Small tables with named rows and columns. After each table, cells are looked up by row and column.

batulav
         narud    kun  gamup   pape    dit  torig
bidema   71.73  67.63  34.72  22.39  56.78  31.62
pevu     74.38  67.63  32.74  27.63  54.94  29.61
detere   45.18  25.08  56.43  85.31  34.77  53.71
norezap  77.04  67.63  32.74  22.39  56.78  27.60

narud of detere is 45.18
kun of pevu is 67.63
gamup of bidema is 34.72
pape of norezap is 22.39
dit of detere is 34.77
gamup of norezap is 32.74
narud of bidema is 71.73
pape of detere is 85.31
Which row has the largest pape? detere

fon =
        nik  pup  zisivi  fisi  kul  baf
zipebu   -5  -66     -57    -6   20   -8
tegem    71   89      22   -53  -67  -22
lumun   -60   58      93    36  -45  -69

kul of tegem is -67
pup of lumun is 58
zisivi of tegem is 22
pup of zipebu is -66
fisi of lumun is 36
nik of tegem is 71
fisi of tegem is -53
nik of zipebu is -5
baf of tegem is -22
kul of lumun is -45

lurufi =
cols = lub, dab, favi, dut, mivu, lale, rulomad, mabazed, gaf, fulas
tugi: [76291, 14957, -6266, 7689, 22406, 21853, 15267, 19615, -37119, -18115]
zukezu: [-22305, 69258, -5203, 19305, 46035, -16926, 8922, -22510, -17794, 26031]
puz: [-40653, 45591, 26875, 21084, 17691, -3668, 15335, -3491, 48182, 46720]
fug: [-11255, 14957, 14957, 22219, -747, 14957, 5758, 47138, 38319, 9790]
vipu: [14957, 14021, -5927, 9327, 27283, 14558, 14310, 11649, -34793, -11243]
berofi: [-57173, 41603, 21897, 24370, 20487, 1325, 9896, 1298, 43031, 44234]
luped: [-19379, -3402, 42389, 19462, -8382, 27191, 17468, 31810, 74756, 36751]

gaf of vipu is -34793
mabazed of vipu is 11649
mivu of tugi is 22406
mivu of fug is -747
dut of puz is 21084
fulas of berofi is 44234
mabazed of zukezu is -22510
favi of tugi is -6266
fulas of vipu is -11243
gaf of fug is 38319
fulas of puz is 46720
lub of zukezu is -22305
lub of fug is -11255
mabazed of luped is 31810
rulomad of zukezu is 8922
Which row has the largest lub? tugi

femok =
	sitan	did
sikiva	0.571	0.682
masol	0.433	0.084
ruvo	0.228	0.449
zoze	0.483	0.264
tes	0.181	0.583
gimas	0.524	0.811
det	0.523	0.722
roka	0.428	0.912
vanalo	0.624	0.594

tes, did => 0.583
gimas, sitan => 0.524
masol, did => 0.084
vanalo, sitan => 0.624
vanalo, did => 0.594
ruvo, did => 0.449
det, did => 0.722
sikiva, did => 0.682
gimas, did => 0.811
zoze, did => 0.264
ruvo, sitan => 0.228
tes, sitan => 0.181

sop =
|  | mive | lebidu | vun | paf | bagofe | res | vir | nin | vapafer | nafegof |
|---|---|---|---|---|---|---|---|---|---|---|
| lop | 203 | 61 | 38 | 18 | 42 | 65 | 69 | 248 | 168 | 12 |
| pitu | 129 | 132 | 137 | 128 | 126 | 144 | 140 | 167 | 175 | 123 |
| vog | 136 | 141 | 127 | 134 | 145 | 133 | 142 | 148 | 131 | 132 |
| zanad | 109 | 150 | 156 | 171 | 162 | 158 | 170 | 148 | 188 | 171 |
| pab | 137 | 157 | 141 | 143 | 119 | 135 | 139 | 171 | 170 | 131 |
| godoved | 139 | 149 | 138 | 153 | 151 | 141 | 142 | 166 | 156 | 142 |
| vitusi | 124 | 183 | 183 | 179 | 183 | 168 | 178 | 109 | 156 | 188 |
| koz | 149 | 121 | 114 | 111 | 110 | 124 | 132 | 184 | 184 | 118 |
| kazokas | 167 | 138 | 144 | 143 | 144 | 152 | 132 | 139 | 126 | 125 |
| didu | 147 | 103 | 108 | 108 | 98 | 121 | 106 | 194 | 186 | 112 |

res of kazokas = 152
vapafer of pitu = 175
nafegof of koz = 118
vapafer of lop = 168
bagofe of godoved = 151
vapafer of koz = 184
vun of pab = 141
vapafer of vog = 131
paf of vog = 134
bagofe of didu = 98
vir of vitusi = 178
nin of zanad = 148
vun of didu = 108
mive of kazokas = 167
bagofe of pab = 119
paf of lop = 18
lebidu of lop = 61
lebidu of vitusi = 183

